Each row is followed by its class.
+1.03,+3.32,-3.29,+0.18,+0.37,-5.41,+1.46,-3.69,-5.68,-2.06,-0.65,+2.09,-0.40,-2.10,+1.76,-0.32,+2.19,+0.41,-0.75,-3.03,+1.79,-0.02,+2.18,+4.78,-1.43,+1.02,+0.19,+0.82,-1.42,-2.47,+0.33,+1.59,-1.58,+1.07,-3.05,-0.25,-0.76,+2.10,-0.14,+0.97,+0.71,+0.07,-2.57,+2.88,-3.28,+1.05,+1.01,-2.56,-4.35,+2.23,+0.14,+1.56,+0.14,-0.53,+2.10,+1.32,+4.40,-2.13,+0.35,-0.59,-0.34,+2.39,+2.34,-0.58,+2.07,+0.21
J
+0.29,-3.37,+0.75,+0.78,+0.06,+0.18,+1.05,-0.22,-0.89,+1.73,-1.00,+1.70,-0.76,-0.21,-1.48,-1.33,-0.02,-0.23,-3.04,-1.22,+5.18,+1.22,+0.00,-1.69,-2.63,-1.09,+2.76,+2.18,-2.29,+4.94,-0.30,+0.64,+1.05,-1.12,+0.33,-0.49,+2.30,-0.32,-0.53,-2.09,+0.60,-0.61,+0.84,+1.56,+1.85,+1.52,-0.30,+4.06,-2.07,-3.97,+0.36,+1.17,+0.51,+0.58,-0.61,-0.30,+3.31,+0.72,-0.11,-1.50,-0.63,-0.48,+0.85,-0.23,+0.33,+0.48
G
-0.15,+2.83,-0.43,+0.47,-0.31,+0.15,-1.47,-0.30,+3.56,+0.14,+0.73,+0.71,+0.15,+1.32,-3.00,+1.08,-0.21,+0.49,+4.94,+0.63,-3.19,+0.36,+0.36,-0.17,+0.09,+0.23,-1.85,-1.07,+1.27,-2.51,+0.13,+0.35,-0.41,+0.07,+1.53,+0.37,+0.64,-1.01,+0.69,+0.52,-0.61,+0.32,-0.35,+0.52,+0.10,-2.40,+1.81,-0.07,+1.35,-1.20,-0.44,-1.77,-0.07,-1.07,-0.53,+0.60,-2.91,-1.09,+0.21,+1.38,+1.52,+1.71,-2.52,+0.57,-1.86,+0.22
J
+0.81,+3.61,-1.09,+0.14,-0.22,-2.53,+0.66,-2.89,-2.62,-1.08,+0.06,+0.30,-0.61,-0.61,+1.02,-0.68,-0.16,+0.41,+1.01,-1.70,-1.58,-0.95,+0.77,+3.63,-0.53,+1.56,-0.58,+0.07,+0.68,-2.13,-0.45,+0.37,-1.68,+1.10,-2.34,-0.42,+0.70,+1.70,+1.26,+0.90,+0.39,-0.16,+0.76,+1.62,-1.69,-0.18,-0.69,-2.19,-1.51,+4.25,+0.41,-0.85,-0.98,-0.86,+1.05,+1.96,+0.88,+0.26,+0.21,-0.92,-0.15,+1.81,+4.49,-0.16,-1.02,+1.03
M
+0.44,+3.49,-1.47,+0.57,+0.45,-3.00,+0.24,-1.28,-2.44,-2.55,+0.49,+1.34,-1.75,+0.84,+1.09,-0.60,+1.21,-0.70,+1.12,-1.03,-3.29,+0.40,-0.19,+1.66,-1.08,-0.46,-2.66,-1.09,-0.10,-2.87,-0.54,-1.71,-1.03,+1.31,-1.44,+1.42,+1.89,+1.45,+2.71,+2.33,+0.24,-0.12,+0.85,+0.52,-2.55,-0.20,-1.35,-5.27,-0.86,+4.45,+0.98,-1.36,-1.18,-0.25,+0.50,+1.51,-0.17,-0.46,+0.30,+0.39,-1.64,+2.01,+4.54,-2.56,-1.65,-1.04
J
+0.89,+3.57,-0.40,-0.02,+0.04,-2.16,-2.40,-0.63,-2.00,-2.85,-0.15,+0.05,+0.26,+0.67,+0.62,-0.67,+0.98,+0.74,+1.92,-1.11,-3.24,+0.79,+0.01,+2.39,+0.07,+1.49,-3.07,-0.23,+0.05,-6.08,+0.97,+0.34,-1.41,+2.08,-1.59,+1.30,-0.22,+3.13,+0.78,+1.93,+0.15,-0.46,-1.87,+0.30,-0.37,-0.34,+0.20,-5.66,-0.17,+2.26,+0.04,-1.91,-0.37,-0.99,+1.65,-0.01,-0.90,-3.08,+0.17,-0.16,-0.53,+1.71,-2.06,+0.09,-0.24,+0.94
J
-1.28,+0.36,-1.56,+0.13,-0.57,-1.07,-0.13,-1.05,-0.90,+1.62,+0.55,+3.29,-0.53,+0.10,-3.09,+1.61,-1.29,-0.38,+4.17,-1.32,+0.67,+0.43,-0.24,+2.87,-1.13,-0.28,+2.76,+0.64,-0.04,+2.70,-0.44,+4.15,+0.10,-0.12,-0.38,+0.11,-0.20,-0.06,-1.59,+1.46,+2.99,-0.27,-1.95,+2.83,+1.34,-2.31,+2.06,+5.75,-1.37,-0.09,+0.78,+0.71,-0.51,+0.45,+1.30,+0.20,+1.13,+0.16,+0.67,+1.92,+2.73,+2.88,+0.49,+0.72,-1.44,+0.62
G
-0.59,+2.07,-1.23,-0.29,-0.46,-2.13,-0.12,-0.15,-1.74,+0.16,-0.33,-1.22,+0.30,-0.69,+1.69,-0.85,+1.64,-0.65,-1.77,-0.65,-0.98,-0.25,+0.17,+1.40,+0.03,+0.66,-3.30,+0.10,-0.77,-2.31,-0.30,-0.91,-0.55,+1.78,-0.70,+0.74,+1.00,+1.44,+1.18,+1.27,+0.01,+1.14,-0.19,-0.21,-1.91,+0.83,+0.30,-4.44,-0.52,+4.07,-0.60,+0.07,+0.12,+0.55,+0.20,+1.50,+1.61,-1.15,+0.19,+0.06,-1.20,-0.56,+1.47,+0.00,-1.09,-0.54
M
+0.28,+5.37,-1.32,+0.12,-1.00,-1.14,-1.60,-1.27,-0.58,-2.35,+1.45,+2.15,+0.41,+1.72,-1.21,-0.13,+0.70,+0.89,+3.35,-0.29,-4.70,+0.16,+0.56,-0.57,-0.40,+1.00,-4.26,+0.57,+2.32,-5.28,+0.62,+0.95,-0.62,+1.37,-0.39,+0.38,+1.96,+0.52,+1.82,-0.89,-0.22,-0.58,+0.34,-0.11,-0.85,-0.74,+0.47,-4.58,-0.24,+2.24,+0.18,-1.93,-0.94,-2.56,-0.83,+0.56,-0.99,-1.77,+1.05,+0.38,-0.32,+1.83,+1.17,-0.16,-2.20,-0.54
E
+0.22,+2.41,-1.19,+0.41,-0.75,-3.32,-0.10,-0.98,-2.00,-1.90,+0.35,+1.25,-0.77,-0.46,+0.80,+0.10,+0.39,+0.62,+0.41,-0.35,-1.00,+0.69,+0.59,+0.90,-0.54,+0.64,-0.80,-0.20,-1.10,-2.75,+0.43,-0.56,-0.12,+0.52,-1.25,+0.64,+0.06,-0.22,+0.38,+0.97,+0.11,+0.25,+0.58,-0.60,-1.23,-1.34,-0.36,-3.85,-1.86,+1.17,-0.62,-2.24,-0.17,-1.05,+0.35,+0.04,+0.10,-1.20,-0.09,-0.31,-0.06,+1.84,+0.40,-0.08,+0.31,-0.20
M
+1.32,-2.57,-0.66,+0.21,+0.57,-1.24,+1.69,-0.73,-2.88,+0.50,-0.43,+0.71,-1.85,-1.23,+4.17,-0.28,+1.37,+0.34,-6.14,-1.23,+5.02,-0.28,+3.56,+1.02,-0.60,-0.21,+0.59,+1.06,-2.15,+3.80,-1.86,+0.60,+0.11,-0.89,-2.20,-0.54,-1.35,+1.39,-1.10,-0.35,+0.29,+0.68,-0.06,+0.60,-1.57,+2.45,-0.75,+0.95,-2.70,-0.15,+0.10,+1.11,+1.07,+1.40,+0.66,+0.49,+4.52,-0.23,-1.09,-0.94,-0.23,+1.06,+1.76,+0.54,+0.85,+0.25
M
-0.17,-3.44,-0.26,+0.29,+0.03,+0.45,+0.97,+0.77,-0.03,+2.35,-1.31,-1.16,-4.00,-0.71,-0.26,+2.02,-0.97,-0.53,-1.57,+0.05,+2.94,-0.43,-0.87,+1.36,-0.74,-0.17,+3.63,-0.26,-1.73,+4.26,-0.63,+1.66,-0.49,-1.07,+0.84,-0.78,-1.00,-0.43,-1.89,-2.25,-0.18,+1.18,+0.01,+0.68,+4.31,+0.27,-0.48,+6.70,-0.81,-2.24,+0.23,+1.85,+0.12,+1.22,+0.04,-0.07,+1.74,+2.31,-0.49,-0.47,+0.47,+0.90,-0.24,+0.23,+0.91,+0.56
M
-0.46,+2.79,+0.17,+0.48,-0.66,+0.34,-0.79,+0.89,+0.65,-0.64,+2.50,-2.72,+1.15,+0.68,+0.88,-1.30,+2.41,+1.35,+0.73,+1.49,-5.06,-0.03,-1.32,+0.76,+0.91,-2.26,-4.30,+0.04,+1.33,-4.22,+0.33,-0.97,-0.93,-0.10,+0.01,+2.21,+0.72,-0.09,+1.70,+1.48,-0.24,-0.05,+0.05,-1.96,-2.18,-1.94,-1.08,-4.12,+3.13,+5.19,+0.39,-1.70,+2.34,-1.88,+0.44,+0.71,-2.59,+0.97,+1.01,-2.15,-0.04,-1.00,-0.26,-0.55,-0.97,-0.38
J
